Below are the code and all the weights of a small trained network. Each question names an input and a class and asks about switching units off, where a switched-off unit gives its printed mean instead of its output.

import numpy as np


def w(rows, s, z=0):
    codes = np.array(rows[::2]) - 128.0
    scale = np.full(codes.shape[1], s)
    scale[-1] = z or s
    return codes * scale


def f(y):
    return y / 2 * (1 + np.tanh(0.7978845608 * (y + 0.044715 * y**3)))


def log_softmax(a):
    a = a - a.max(-1, keepdims=True)
    return a - np.log(np.exp(a).sum(-1, keepdims=True))


def net(x, mask):
    res = np.array(x, float).reshape(1, 3) / 4 @ E
    y = f(res @ A[0][:, :-1].T + A[0][:, -1])
    res = res + np.where(mask, y, B[0][:, -1]) @ B[0][:, :-1]
    return log_softmax(res[-1] @ U[:, :-1].T + U[:, -1])


A, B = {}, {}
E = w([
[175,135,143,98,151,58,49,156,92,90,1],'x0',
[68,91,107,153,44,153,10,67,212,203,175],'x1',
[137,101,128,241,102,82,136,66,205,55,167],'x2',
],0.0073)
A[0] = w([
[119,119,130,186,125,153,190,111,165,125,215,91],'neuron 0',
[124,125,132,101,135,192,242,129,124,172,214,74],'neuron 1',
[135,140,127,179,139,115,234,131,130,72,165,6],'neuron 2',
[127,125,126,208,111,91,43,110,179,95,141,5],'neuron 3',
[110,136,123,102,118,174,108,130,134,199,186,1],'neuron 4',
[151,119,138,233,138,67,128,110,174,31,114,24],'neuron 5',
[122,118,132,106,118,143,7,120,155,186,126,21],'neuron 6',
],0.015,0.0098)
B[0] = w([
[182,107,167,23,168,143,106,140,132,148,52,255],'neuron 0',
[84,158,90,243,98,83,145,126,104,76,175,248],'neuron 1',
[114,96,133,122,102,164,68,103,181,192,134,199],'neuron 2',
[182,83,175,13,162,180,105,123,177,186,76,217],'neuron 3',
[154,73,163,80,139,178,84,100,204,190,111,179],'neuron 4',
[62,159,84,246,89,107,145,129,103,104,197,244],'neuron 5',
[89,162,93,238,110,89,173,135,94,72,179,218],'neuron 6',
],0.014,0.0097)
U = w([
[92,175,88,163,117,103,185,143,73,87,164,120],'0',
[115,91,125,134,110,163,96,80,183,172,154,222],'1',
[223,102,185,10,227,156,131,150,119,151,46,2],'2',
],0.011,0.005)

Each question gives the input, the list of numbers given to net, and the class t.
The units are the neurons (one row each of A and B). Each row of codes is followed by its name. A weight is (code - 128) times the scale printed after its matrix; where a second scale follows, it is the last column's (A, B and U).
mask holds one flag per neuron, in row order. A switched-off neuron (its flag False) gives its mean, the last column of its row in B, instead of its output. The means were averaged over made-up inputs and are rounded, as every weight is.
A unit's drop is (log p(t) with every unit on - log p(t) with that unit switched off) / (log p(t) with every unit on - log p(t) with every unit switched off).
The circuit of an input: a set's keep is (log p(t) with only the set's units on - log p(t) with every unit switched off) / (log p(t) with every unit on - log p(t) with every unit switched off). Starting from all 7 units, units are removed one at a time, each time the one whose removal leaves the highest keep (on an exact tie, the one counted first), for as long as the keep stays at least 0.8.
units of the circuit, in order: the units of the circuit, biggest drop first
most important unit: the unit with the biggest drop
top k neurons: the k neurons with the biggest drops, biggest first
drop when u is switched off: that unit's drop, to one decimal
input [-4,-6,2], class 1: top 2 neurons -> [neuron 2; neuron 6]
input [0,-8,5], class 1: top 2 neurons -> [neuron 2; neuron 1]
input [-7,0,-3], class 0: most important unit -> neuron 1
input [-1,1,7], class 2: top 4 neurons -> [neuron 0; neuron 3; neuron 1; neuron 6]
input [1,0,-2], class 2: top 3 neurons -> [neuron 1; neuron 5; neuron 6]
input [8,0,0], class 2: top 4 neurons -> [neuron 1; neuron 5; neuron 6; neuron 2]
input [-1,-5,6], class 1: top 4 neurons -> [neuron 2; neuron 1; neuron 6; neuron 0]
input [-2,8,1], class 2: units of the circuit, in order -> [neuron 3; neuron 5]
input [1,-3,-5], class 2: top 3 neurons -> [neuron 5; neuron 1; neuron 6]
input [-4,0,-1], class 0: top 2 neurons -> [neuron 1; neuron 3]
input [-1,5,8], class 2: top 2 neurons -> [neuron 3; neuron 0]
input [-5,-6,2], class 1: top 3 neurons -> [neuron 2; neuron 1; neuron 6]
input [1,6,-7], class 0: top 2 neurons -> [neuron 6; neuron 3]
input [2,0,0], class 2: most important unit -> neuron 5
input [8,4,-6], class 0: drop when neuron 6 is switched off -> 0.1
input [-4,-7,2], class 1: drop when neuron 2 is switched off -> 2.7
input [8,1,-6], class 0: drop when neuron 6 is switched off -> 0.3
